Below are the code and all the weights of a small trained network. Each question names an input and a class and asks about switching units off, where a switched-off unit gives its printed mean instead of its output.

import numpy as np


def w(rows, s, z=0):
    codes = np.array(rows[::2]) - 128.0
    scale = np.full(codes.shape[1], s)
    scale[-1] = z or s
    return codes * scale


def norm(h):
    return h / np.sqrt((h * h).mean(-1, keepdims=True) + 1e-5)


def f(y):
    return y / 2 * (1 + np.tanh(0.7978845608 * (y + 0.044715 * y**3)))


def log_softmax(a):
    a = a - a.max(-1, keepdims=True)
    return a - np.log(np.exp(a).sum(-1, keepdims=True))


def net(x, mask):
    res = np.array(x, float).reshape(1, 4) / 4 @ E
    u = 0
    for l in range(2):
        y = f(norm(res) @ A[l][:, :-1].T + A[l][:, -1])
        res = res + np.where(mask[u : u + 9], y, B[l][:, -1]) @ B[l][:, :-1]
        u += 9
    return log_softmax(norm(res)[-1] @ U[:, :-1].T + U[:, -1])


A, B = {}, {}
E = w([
[133,133,131,123,135,125,134,126],'x0',
[151,96,174,47,60,200,202,142],'x1',
[120,94,4,71,169,136,159,123],'x2',
[157,185,75,127,50,110,137,43],'x3',
],0.0012)
A[0] = w([
[162,231,94,110,18,122,132,56,44],'0.n0',
[111,185,252,194,73,91,133,185,21],'0.n1',
[191,35,188,84,76,226,180,99,27],'0.n2',
[26,44,195,140,194,131,130,223,16],'0.n3',
[112,162,57,114,119,150,141,60,210],'0.n4',
[95,122,81,234,124,138,71,145,194],'0.n5',
[97,170,103,207,239,67,7,71,150],'0.n6',
[141,82,175,82,32,170,241,167,3],'0.n7',
[134,169,156,94,165,121,167,98,85],'0.n8',
],0.0021,0.00054)
B[0] = w([
[175,62,141,232,112,91,175,153,161],'0.n0',
[169,190,48,64,198,211,38,66,168],'0.n1',
[28,183,176,74,128,38,181,148,183],'0.n2',
[233,95,91,191,75,107,149,169,187],'0.n3',
[118,5,233,142,124,143,150,94,159],'0.n4',
[119,163,167,85,144,91,196,123,167],'0.n5',
[24,176,160,58,30,87,211,179,249],'0.n6',
[54,230,96,118,124,18,93,166,186],'0.n7',
[94,144,60,193,78,142,60,176,121],'0.n8',
],0.0019,0.0017)
A[1] = w([
[209,115,100,204,56,69,137,33,80],'1.n0',
[145,105,150,103,191,139,106,230,76],'1.n1',
[157,171,252,176,94,155,54,94,159],'1.n2',
[172,101,145,119,211,142,85,213,94],'1.n3',
[58,155,78,227,193,18,81,117,127],'1.n4',
[147,95,137,133,208,102,97,190,123],'1.n5',
[93,22,40,85,154,126,155,106,98],'1.n6',
[79,46,57,75,203,147,167,95,95],'1.n7',
[183,188,121,18,80,154,177,83,254],'1.n8',
],0.0024,0.00083)
B[1] = w([
[223,18,93,203,91,174,209,242,166],'1.n0',
[144,107,84,227,45,84,192,53,195],'1.n1',
[151,78,3,63,254,167,74,34,238],'1.n2',
[167,89,61,192,61,113,189,108,163],'1.n3',
[90,119,225,3,62,192,186,197,241],'1.n4',
[199,103,120,141,3,177,178,72,167],'1.n5',
[175,190,181,114,216,159,27,109,221],'1.n6',
[166,195,167,186,123,155,21,35,206],'1.n7',
[76,121,160,199,150,115,96,197,255],'1.n8',
],0.0021,0.00093)
U = w([
[5,180,179,52,93,71,166,189,229],'0',
[207,27,86,234,70,129,199,148,147],'1',
[163,162,109,106,229,194,2,33,2],'2',
],0.0079,0.00027)

Each question gives the input, the list of numbers given to net, and the class t.
The units are the neurons (one row each of A and B). Each row of codes is followed by its name. A weight is (code - 128) times the scale printed after its matrix; where a second scale follows, it is the last column's (A, B and U).
mask holds one flag per neuron, layer by layer. A switched-off neuron (its flag False) gives its mean, the last column of its row in B, instead of its output. The means were averaged over made-up inputs and are rounded, as every weight is.
A unit's drop is (log p(t) with every unit on - log p(t) with that unit switched off) / (log p(t) with every unit on - log p(t) with every unit switched off).
The circuit of an input: a set's keep is (log p(t) with only the set's units on - log p(t) with every unit switched off) / (log p(t) with every unit on - log p(t) with every unit switched off). Starting from the 12 units with the biggest drops (on a tie, the unit counted first), units are removed one at a time, each time the one whose removal leaves the highest keep (on an exact tie, the one counted first), for as long as the keep stays at least 0.8.
units of the circuit, in order: the units of the circuit, biggest drop first
k most important neurons: the k neurons with the biggest drops, biggest first
k most important neurons of layer l: the k neurons of layer l with the biggest drops, biggest first
drop when u is switched off: that unit's drop, to one decimal
input [7,2,-7,5], class 2: units of the circuit, in order	(1.n2)
input [-3,2,-6,-5], class 2: units of the circuit, in order	(0.n1; 1.n2)
input [6,-5,4,7], class 1: 3 most important neurons of layer 0	(0.n2; 0.n7; 0.n0)
input [-6,-3,6,7], class 1: units of the circuit, in order	(1.n0; 0.n0)
input [8,4,-6,-5], class 2: 2 most important neurons of layer 0	(0.n1; 0.n6)
input [0,-2,8,-5], class 2: 2 most important neurons	(1.n6; 1.n7)
input [-3,0,-3,3], class 1: 3 most important neurons	(0.n0; 1.n0; 1.n6)
input [-8,-6,-6,-8], class 1: 3 most important neurons of layer 0	(0.n3; 0.n7; 0.n2)
input [-2,4,-5,6], class 1: 2 most important neurons of layer 0	(0.n0; 0.n6)
input [-2,-8,5,-7], class 0: 2 most important neurons of layer 0	(0.n6; 0.n0)
input [8,-5,4,4], class 0: 2 most important neurons of layer 0	(0.n6; 0.n3)
input [-7,-1,-3,-3], class 1: 3 most important neurons	(0.n3; 1.n3; 1.n6)
input [-8,-1,-7,5], class 2: 2 most important neurons	(1.n2; 0.n1)
input [-4,1,4,3], class 2: most important neuron of layer 0	(0.n3)
input [-4,-8,3,-6], class 0: 2 most important neurons of layer 1	(1.n4; 1.n0)
input [2,0,8,-4], class 2: 2 most important neurons	(1.n6; 1.n7)
input [5,1,4,-5], class 1: 2 most important neurons of layer 0	(0.n3; 0.n1)
input [-3,-3,-7,2], class 2: drop when 1.n2 is switched off	0.7
input [-6,-7,-5,4], class 0: drop when 1.n4 is switched off	0.1
input [2,0,8,-3], class 2: drop when 1.n6 is switched off	0.1
input [7,-7,-2,4], class 0: drop when 0.n6 is switched off	0.3
input [1,-4,5,8], class 1: most important neuron	(1.n0)
